[-34  22  73  44  33 -11] -34
[ -9  -8 -68  35  68] -9
[-58 -32  46 -19 -44] -58
[-55  23 -23  36  33] -55
[ 33  10 -54  -6 -12] 33
[ 50 -34 -71   0  30  27  13] 50
---
[  9  59 -52  17] 59

[[ 15  17 -53   7 -12]
 [-45  -5 -22  29  24]] -5

[[-14  44  39  54]
 [ 19 -32 -25 -40]] -32

[ 26  33 -18  31 -68] 33

[ 57 -28 -63  16  47 -17  17] -28

[-58 -43 -41 -32 -74 -51 -40] -43

[[ 61 -30  52 -34  11  19 -31]
 [-62  16 -61 -22  35   8 -17]] 16

[ 40 -24 -55 -53] -24

[-65   8 -13  20  -5 -10] 8

[-30  65  50  45] 65
---
array([[-0.074, -0.045,  0.020, -0.040, -0.010, -0.038],
       [ 0.207,  0.060, -0.148,  0.030, -0.048,  0.043]]) => -0.038, 0.207

array([ 141.8,  123.6, -143.4,  166.6, -185.4]) => -185.4, 141.8

array([ 0.035,  0.110, -0.193, -0.037,  0.104,  0.136]) => 0.136, 0.035

array([ 135.810,  -20.406, -179.132,   17.979,  -55.264]) => -55.264, 135.810

array([ 12.9,  11.8, -17.1,   6.7,  -0.3, -15.8]) => -15.8, 12.9

array([ 12.98,   5.85,   3.71,  12.61, -14.60,  14.74,  18.66]) => 18.66, 12.98
---
[-16 -63  45 -25  36  16 -57] → -16
[-58  10 -66 -41 -36  50   3] → -58
[-25   7  60  18] → -25
[ 43  -3  63 -72  52] → 43
[49 67 17  2  4 55] → 49
[ 13 -68  42  23   7] → 13
[55 11 20 19] → 55
[ -5 -34 -59 -19  -4 -25 -10] → -5
[ -7   8 -33 -60] → -7
---
[ 11 -55 -12 -64 -37] => 11, -37
[ 39   7  73 -37 -50  63  48] => 39, 48
[-42 -72  27 -47  12 -38] => -42, -38
[  3 -58 -26 -29 -19  -7  -3] => 3, -3
[ 29  -3 -39  24 -45  58] => 29, 58
[ 72 -34  29  68  12] => 72, 12
---
[[ 44  28  30 -49   1  -1  24  38 -36 -44   3   7]
 [ 59  39  43 -63   1   2  33  56 -49 -63  10   9]
 [-20  -7 -13  17   2  -4  -7 -10  17  18  -4  -8]
 [ 40  27  28 -41   0  -1  20  34 -33 -40   4   8]
 [ 23  14  16 -17  -3   3   9  16 -21 -24   6  11]]: 6

[[ 69 -21  50 -69  70  68 -69 -69  69 -70 -69  66 -69]
 [ 67  69  68 -69 -59  66 -66  68 -67 -65 -66 -67  70]
 [-68  10 -68 -68  69 -34  68  70  67 -68  68 -60 -68]
 [-63  67 -65  70  70 -66 -66 -69 -67 -67 -68 -71  68]
 [-60  68  69  66 -46  68 -67  68 -67 -69  69  66 -68]
 [-71 -33 -68  60  68  61  22  68 -69  66 -71  49 -68]
 [  3 -69 -67  69  69  55  69 -69 -67  68 -68 -70 -68]
 [ 68 -64  67  67 -69  11  15  68 -69 -69 -69  68  69]
 [ 67  68 -68  70 -68  68  69 -69 -61 -69  63  69  39]
 [-60  68 -68 -68 -70  68 -19  61  67  68 -34 -42  69]
 [ 54 -70 -69 -69  70   6  68  64  69 -69 -67 -68  68]
 [ 68 -54 -68  69   5  68 -67  69 -67 -69  70 -59 -68]]: -59

[[  0  32 -65  54  57 -61]
 [  1 -29  54 -46 -50  51]
 [ -1 -26  59 -47 -48  54]
 [  1  34 -72  58  61 -66]
 [ -1 -29  62 -50 -52  57]
 [  0 -34  71 -58 -60  65]
 [ -1  14 -24  21  24 -23]
 [  1  -8  12 -11 -13  12]
 [  1  33 -71  57  60 -65]
 [  0 -33  68 -56 -60  63]
 [  1  30 -65  52  55 -60]]: 55

[[  5  14  35   8  39  23   1]
 [-51 -60  31  61  58 -11 -66]
 [-74 -15 -53 -64  -4 -30  29]
 [ 20  -9  -8  34 -34  24  49]
 [ 58  67  47  47  58  56 -52]
 [  9 -18  17  10 -12  -3 -10]
 [-39 -26  -7   1 -57 -14  24]]: -14

[[ 15  34   6  -5  14 -20  -2  -1]
 [ 12  25   3  -2  12 -19  11  -6]
 [  0  22 -11 -24  -4 -23   7 -37]
 [ -8  18 -20 -45  -9 -30  -6 -60]
 [ 10  22   1 -14   9 -19 -10  -9]
 [  7  12  -1 -18   7 -20   3 -13]
 [  5  24  -4 -19   7 -21  -2 -20]
 [  3  21  -7 -16  -3 -21   4 -27]
 [ 13  18   4 -12  12 -19  -1  -2]
 [ -4   6 -16 -35  -7 -27 -10 -48]]: -10

[[-34 -23 -10  32  -4 -48 -19  32  12  24]
 [ 35  55  24 -42  -8  51  16 -13  11   4]
 [ 67 -39  13  58   3  21  42 -30 -39 -32]
 [  4  56  -2  -9 -73  24  25 -28   6 -38]
 [-24  -4  21   0 -20  10  -3  -4  13  -7]
 [-13 -29   7  43 -42  19  69  12  11 -48]
 [-38  28   2 -54 -15  26   4   6  27 -12]
 [  1 -32  11  54  29 -31  12  -8   4   2]
 [  2  11  34   1 -26  52  24  15 -35 -29]
 [ 10   0 -29  -1 -62 -12  28 -25  38 -54]]: 38
---
[[-15  23  11   1 -10  17  14   6  11  -4  -3  21   3   5]
 [-10  12   1  -9 -12  19  -9   7  -5   5  -5 -28   0 -19]
 [  8   3 -21 -12 -10 -12  -4   1   1  16   1   7   0  10]
 [ 24  16  13  -8 -19  37 -12  -6   1  -3  -1  -5  15   9]
 [-10 -26 -40   7 -15   7  -4  -5 -12  -7   1 -21  12   5]
 [-16  -1  43   6   3   7  10   0  -1 -23  -3  28 -20  23]
 [ 17  24 -12  -8 -43  -8  -9  14  -3  -2   8  40  -1 -22]
 [ -1  34  -4  11   9 -16   0 -19 -12 -14  -4   7 -11  -9]
 [ 13  -6 -55  -8   8 -51  14 -11 -14   0  -2 -72   2  -2]
 [  7  16  41   8 -19  -6  13  32  11   4   8 -15   2  -2]] => -9

[[-10  35  23  32  45 -14 -22]
 [  9 -47  -6 -49 -28  27 -12]
 [ -9 -54  -9 -54 -35  40 -13]
 [-12 -18  16  -9  13  11 -19]
 [ 11 -51  13 -30  -1   8 -23]
 [  5  37  14  24  35 -16 -20]
 [ 12 -45  15 -25   4   4 -24]
 [  9 -49  -6 -50 -29  27 -13]
 [ 17 -20   4 -26  -5   8 -12]
 [ -9 -65  -2 -48 -26  32 -24]
 [-16 -50  -4 -45 -26  37 -16]] => -12

[[-28  -8 -19  -7 -11  26  50]
 [-28   1 -19   0 -20  30  50]
 [ 40  37 -23 -10 -15   5 -31]
 [-12 -21 -28   3  -2  22  50]
 [ -2  24 -32   4 -11  18 -44]
 [ 50 -21 -15  -3  28 -33  10]
 [ 19 -17 -50  -3  15   5  10]
 [  3   1  21   4 -33  -8  57]
 [ -7 -44  12  -1  37 -33   3]
 [ 24 -12 -55 -15  19   1  10]] => 57

[[ 43 -35  47   7 -24  29  11 -19   3  -2]
 [ 22  17  15  -4   9   6  -5 -41 -16   3]
 [  0  24 -28  19  12 -11  11 -41 -15  16]
 [ -1  15  -5  -3   9  -5  -4 -14  -7   2]
 [ -7  26 -14  -5  16 -10  -7 -16 -11   3]
 [  0   4   0  -2   2  -1  -2  -3  -2   0]
 [ 22 -74  44  10 -45  31  17  46  30 -11]
 [-29  19 -26  -9  14 -18 -10  21   0  -2]
 [-10  20 -17  -1  12 -11  -4  -9  -7   4]
 [  2   3   2  -2   2   0  -2  -4  -2   0]
 [  3   2   4  -2   1   1  -1  -5  -2   0]] => 4

[[ 17   4   1   7 -22  14   9  15   0  -4   3 -10  25  12]
 [ 14  -8   8  10 -29  41 -13   0 -18 -52  -7 -23  -8   0]
 [  2 -27 -29  26 -16  26   0   4 -18 -27  -6  20  -8  33]
 [ -3  12  -1  -8  14 -27  13   6  16  40   7   9  18   0]
 [ -9   0   9  -8  10  -1 -12 -13  -2 -11  -3  -6 -21 -18]
 [-12  -9  -1  -1  11   2 -13 -14  -7 -16  -5   4 -28  -9]] => 0
